Small tables with named rows and columns. After each table, cells are looked up by row and column.

Table lus
            rok  divetuv  vubupe  dogale
tozevu    4.431    7.099  -6.868   4.868
sig       6.424    7.780  -0.479   4.324
rinukaz   1.136   -8.528  -4.779   3.530
besof     2.729    8.196   2.561   0.209
sar      -0.287   -7.474   5.618  -1.292
toki     -1.782   -7.958   1.405  -1.039

sar, divetuv -> -7.474
tozevu, dogale -> 4.868
toki, dogale -> -1.039
besof, dogale -> 0.209
sig, divetuv -> 7.780
sar, dogale -> -1.292
rinukaz, rok -> 1.136
sar, vubupe -> 5.618
sig, vubupe -> -0.479
sar, rok -> -0.287
besof, rok -> 2.729
tozevu, rok -> 4.431
toki, rok -> -1.782
toki, divetuv -> -7.958
rinukaz, divetuv -> -8.528
rinukaz, vubupe -> -4.779
tozevu, vubupe -> -6.868

kosomoz.csv
,lemuv,pag
vofogu,0.826,0.476
zazozop,0.523,0.646
doma,0.907,0.239
tugula,0.618,0.366
kela,0.370,0.846
mip,0.439,0.790

pag of vofogu is 0.476
pag of tugula is 0.366
lemuv of mip is 0.439
pag of mip is 0.790
pag of zazozop is 0.646
pag of kela is 0.846
lemuv of vofogu is 0.826
lemuv of tugula is 0.618
lemuv of doma is 0.907

fizulo:
|  | pori | vin | laruveg | nebaf | led | keneve | bavegi | zaron |
|---|---|---|---|---|---|---|---|---|
| bib | 639 | 637 | 807 | 577 | 582 | 562 | 683 | 594 |
| fimefu | 736 | 579 | 498 | 706 | 669 | 538 | 550 | 387 |
| bina | 684 | 797 | 518 | 536 | 598 | 601 | 635 | 762 |
| tifiv | 489 | 599 | 651 | 591 | 593 | 693 | 632 | 781 |
| rir | 704 | 716 | 799 | 512 | 550 | 561 | 720 | 700 |
| bedo | 741 | 620 | 553 | 667 | 647 | 530 | 585 | 412 |
| tubevug | 522 | 510 | 492 | 755 | 676 | 654 | 522 | 497 |
| dol | 823 | 700 | 607 | 476 | 584 | 513 | 663 | 647 |
| tuzad | 622 | 671 | 604 | 649 | 610 | 613 | 626 | 640 |
| kot | 633 | 536 | 793 | 616 | 594 | 581 | 664 | 508 |
| zevo | 784 | 764 | 444 | 577 | 628 | 548 | 594 | 592 |
| nosi | 624 | 674 | 609 | 597 | 608 | 604 | 622 | 630 |
| padup | 748 | 575 | 195 | 735 | 719 | 594 | 446 | 410 |
| zar | 793 | 707 | 443 | 566 | 629 | 565 | 593 | 573 |

What is the laruveg of bina in fizulo? 518
What is the led of bedo in fizulo? 647
What is the keneve of tuzad in fizulo? 613
What is the led of nosi in fizulo? 608
What is the laruveg of kot in fizulo? 793
What is the zaron of bedo in fizulo? 412
What is the led of padup in fizulo? 719
What is the bavegi of bib in fizulo? 683
What is the keneve of rir in fizulo? 561
What is the led of rir in fizulo? 550

vubuve:
         rizun  nad  likovi  nev
limorad    868  360     343  -59
nov        829  294     277    5
tifuz     -464  254     263  166
sesog     -478  229     238  188
kevogik   -424  252     267  162
zum       -609  285     288  150
tus       -531  276     282  147
mar        779  291     285    7
bib        797  312     299  -18
lonunom    995  341     328  -55
genami    -663  295     305  136

sesog, rizun -> -478
lonunom, nev -> -55
mar, nad -> 291
zum, likovi -> 288
lonunom, rizun -> 995
limorad, likovi -> 343

lifog =
columns: subuz, tifi, pusoba
rira: [3.896, 4.001, 1.776]
deneda: [5.551, 8.721, 3.837]
sumibem: [3.896, 4.047, 1.846]
pivub: [4.070, 3.979, 1.897]
dipop: [6.569, 6.331, 8.612]
zan: [6.487, 6.462, 8.572]
danose: [6.505, 6.293, 8.642]
zuven: [4.801, 1.776, 6.682]

subuz of rira: 3.896
subuz of zan: 6.487
tifi of danose: 6.293
subuz of deneda: 5.551
subuz of dipop: 6.569
pusoba of danose: 8.642
pusoba of zuven: 6.682
subuz of zuven: 4.801
pusoba of pivub: 1.897
Which row has the largest tifi? deneda

reli:
	zuk	rar	votil
pafani	92	150	74
nor	142	102	178
zufod	128	119	110
vuv	199	172	187
ladabab	111	67	185
vuta	108	50	186
zuvote	149	135	120
suvavi	184	169	170
kedemug	161	141	164
bamizu	80	147	70
mopakep	103	100	128

zuk of pafani is 92
votil of ladabab is 185
rar of pafani is 150
votil of nor is 178
rar of nor is 102
votil of zufod is 110
rar of mopakep is 100
votil of vuta is 186
zuk of kedemug is 161
rar of zufod is 119
votil of kedemug is 164
votil of mopakep is 128
zuk of mopakep is 103
rar of suvavi is 169

rof:
	zatekal	luv	dutineb	dunome	zez	lesiro	binese	nev	pomep	bogipe
dunop	42.9	75.3	24.2	80.8	36.5	6.5	12.6	4.3	41.6	34.6
zafe	40.7	35.8	47.9	53.5	34.3	32.9	34.4	33.6	46.6	26.4
zop	46.0	70.3	24.8	81.4	32.1	3.3	4.8	14.5	48.4	44.1
kapon	35.9	55.3	38.8	68.5	32.9	21.8	32.0	25.4	43.9	25.4
ragif	39.4	48.7	40.6	67.1	28.6	20.8	25.0	27.3	45.3	27.8
nen	39.6	57.3	33.3	65.6	40.6	19.8	24.4	20.8	44.0	37.1
sofo	42.3	65.5	32.8	73.2	36.4	16.1	24.8	20.0	48.4	31.6
duk	32.5	54.0	35.7	63.0	41.6	23.8	33.6	31.0	44.0	37.8
zozi	41.6	57.0	37.3	63.3	42.6	24.7	33.9	35.7	55.2	38.6
ruli	31.6	37.9	43.0	60.4	28.9	25.0	27.5	29.3	36.9	28.8
dereg	38.9	81.8	19.1	83.3	41.1	3.5	13.2	7.5	42.4	43.0
medapa	52.3	83.6	17.6	83.7	41.6	0.3	1.7	2.6	50.0	47.8

dereg, zez => 41.1
ruli, nev => 29.3
nen, binese => 24.4
duk, zatekal => 32.5
dereg, dunome => 83.3
dunop, pomep => 41.6
zop, pomep => 48.4
Which row has the largest lesiro? zafe

kotupiz =
|  | pek | moz | reni | nosu | pime | tak | divamik |
|---|---|---|---|---|---|---|---|
| tof | 92 | 121 | 178 | 114 | 189 | 84 | 150 |
| pesokim | 147 | 191 | 230 | 182 | 188 | 147 | 207 |
| nad | 96 | 88 | 103 | 101 | 157 | 113 | 88 |
| nosofi | 111 | 86 | 70 | 111 | 150 | 147 | 68 |
| mabovup | 130 | 171 | 234 | 147 | 197 | 92 | 213 |
| napeka | 202 | 211 | 213 | 188 | 158 | 163 | 225 |
| tezu | 104 | 118 | 151 | 120 | 174 | 109 | 132 |
| simi | 138 | 103 | 65 | 131 | 122 | 180 | 73 |
| lamizil | 202 | 160 | 95 | 177 | 108 | 222 | 123 |
| lolabig | 124 | 106 | 105 | 117 | 149 | 134 | 103 |
| kisu | 225 | 205 | 164 | 197 | 128 | 203 | 193 |
| safi | 210 | 185 | 124 | 203 | 120 | 242 | 146 |
| duv | 94 | 130 | 204 | 113 | 200 | 66 | 175 |
| tegale | 163 | 123 | 63 | 153 | 113 | 211 | 79 |

What is the pime of kisu in kotupiz?
128
What is the nosu of safi in kotupiz?
203
What is the nosu of mabovup in kotupiz?
147
What is the pek of safi in kotupiz?
210
What is the moz of tezu in kotupiz?
118
What is the reni of nad in kotupiz?
103
What is the nosu of tof in kotupiz?
114
What is the reni of simi in kotupiz?
65
What is the reni of lolabig in kotupiz?
105
What is the divamik of tof in kotupiz?
150
What is the pime of tof in kotupiz?
189
What is the divamik of mabovup in kotupiz?
213
What is the moz of nosofi in kotupiz?
86
What is the tak of tof in kotupiz?
84
What is the divamik of nad in kotupiz?
88
What is the pek of simi in kotupiz?
138
What is the reni of lamizil in kotupiz?
95
What is the tak of lamizil in kotupiz?
222
Row with the largest divamik: napeka

